Below are the code and all the weights of a small trained network. Each question names an input and a class and asks about switching units off, where a switched-off unit gives its printed mean instead of its output.

import numpy as np


def w(rows, s, z=0):
    codes = np.array(rows[::2]) - 128.0
    scale = np.full(codes.shape[1], s)
    scale[-1] = z or s
    return codes * scale


def f(y):
    return y / 2 * (1 + np.tanh(0.7978845608 * (y + 0.044715 * y**3)))


def log_softmax(a):
    a = a - a.max(-1, keepdims=True)
    return a - np.log(np.exp(a).sum(-1, keepdims=True))


def net(x, mask):
    res = np.array(x, float).reshape(1, 2) / 4 @ E
    y = f(res @ A[0][:, :-1].T + A[0][:, -1])
    res = res + np.where(mask, y, B[0][:, -1]) @ B[0][:, :-1]
    return log_softmax(res[-1] @ U[:, :-1].T + U[:, -1])


A, B = {}, {}
E = w([
[216,70,111,4,63,171,41,213],'x0',
[119,103,38,103,163,39,93,248],'x1',
],0.011)
A[0] = w([
[138,145,148,190,126,150,123,98,172],'neuron 1',
[127,121,121,183,122,94,139,120,197],'neuron 2',
[119,146,136,189,124,125,152,6,253],'neuron 3',
[150,133,120,84,95,181,84,132,197],'neuron 4',
[114,132,123,103,151,119,127,137,93],'neuron 5',
[130,108,142,123,166,150,158,186,130],'neuron 6',
[80,138,120,207,154,48,137,131,155],'neuron 7',
[137,119,89,71,110,63,82,220,191],'neuron 8',
[117,145,117,143,146,93,143,135,163],'neuron 9',
[139,147,115,162,128,99,126,124,90],'neuron 10',
[122,155,156,74,157,111,104,122,89],'neuron 11',
[99,133,110,157,109,196,153,88,168],'neuron 12',
[110,158,124,136,122,117,141,137,88],'neuron 13',
[126,142,94,149,124,104,155,120,130],'neuron 14',
],0.016,0.0037)
B[0] = w([
[96,146,141,112,149,196,148,104,182],'neuron 1',
[92,161,129,187,156,94,158,121,164],'neuron 2',
[2,227,104,111,191,245,213,101,251],'neuron 3',
[178,98,119,123,70,134,45,153,195],'neuron 4',
[129,149,147,147,96,121,130,108,134],'neuron 5',
[136,92,136,137,126,155,133,114,142],'neuron 6',
[117,53,105,136,112,3,196,160,204],'neuron 7',
[252,91,205,95,111,208,23,82,238],'neuron 8',
[114,140,96,153,142,75,149,138,155],'neuron 9',
[146,143,140,131,155,84,114,158,141],'neuron 10',
[116,153,84,125,110,100,96,117,132],'neuron 11',
[174,141,185,103,190,196,96,85,187],'neuron 12',
[126,108,144,111,153,101,135,145,137],'neuron 13',
[145,123,132,148,134,95,180,149,149],'neuron 14',
],0.015,0.023)
U = w([
[105,209,166,106,187,254,173,45,62],'0',
[62,163,52,152,166,73,222,167,134],'1',
[187,115,125,67,36,182,72,157,252],'2',
[178,94,129,147,129,20,161,168,11],'3',
],0.0095,0.0018)

Each question gives the input, the list of numbers given to net, and the class t.
The units are the neurons (one row each of A and B). Each row of codes is followed by its name. A weight is (code - 128) times the scale printed after its matrix; where a second scale follows, it is the last column's (A, B and U).
mask holds one flag per neuron, in row order. A switched-off neuron (its flag False) gives its mean, the last column of its row in B, instead of its output. The means were averaged over made-up inputs and are rounded, as every weight is.
A unit's drop is (log p(t) with every unit on - log p(t) with that unit switched off) / (log p(t) with every unit on - log p(t) with every unit switched off).
most important unit: the unit with the biggest drop
top k neurons: the k neurons with the biggest drops, biggest first
drop of u: that unit's drop, to one decimal
input [-7,0], class 1: most important unit -> neuron 7
input [-7,-1], class 1: top 2 neurons -> [neuron 7; neuron 8]
input [-4,0], class 1: top 2 neurons -> [neuron 8; neuron 7]
input [0,6], class 2: top 2 neurons -> [neuron 8; neuron 3]
input [-7,8], class 3: top 2 neurons -> [neuron 3; neuron 7]
input [-2,2], class 1: top 2 neurons -> [neuron 8; neuron 4]
input [6,-8], class 2: top 2 neurons -> [neuron 4; neuron 3]
input [1,5], class 2: drop of neuron 3 -> 0.1
input [-7,1], class 1: drop of neuron 7 -> 0.3
input [-8,0], class 1: drop of neuron 7 -> 0.9
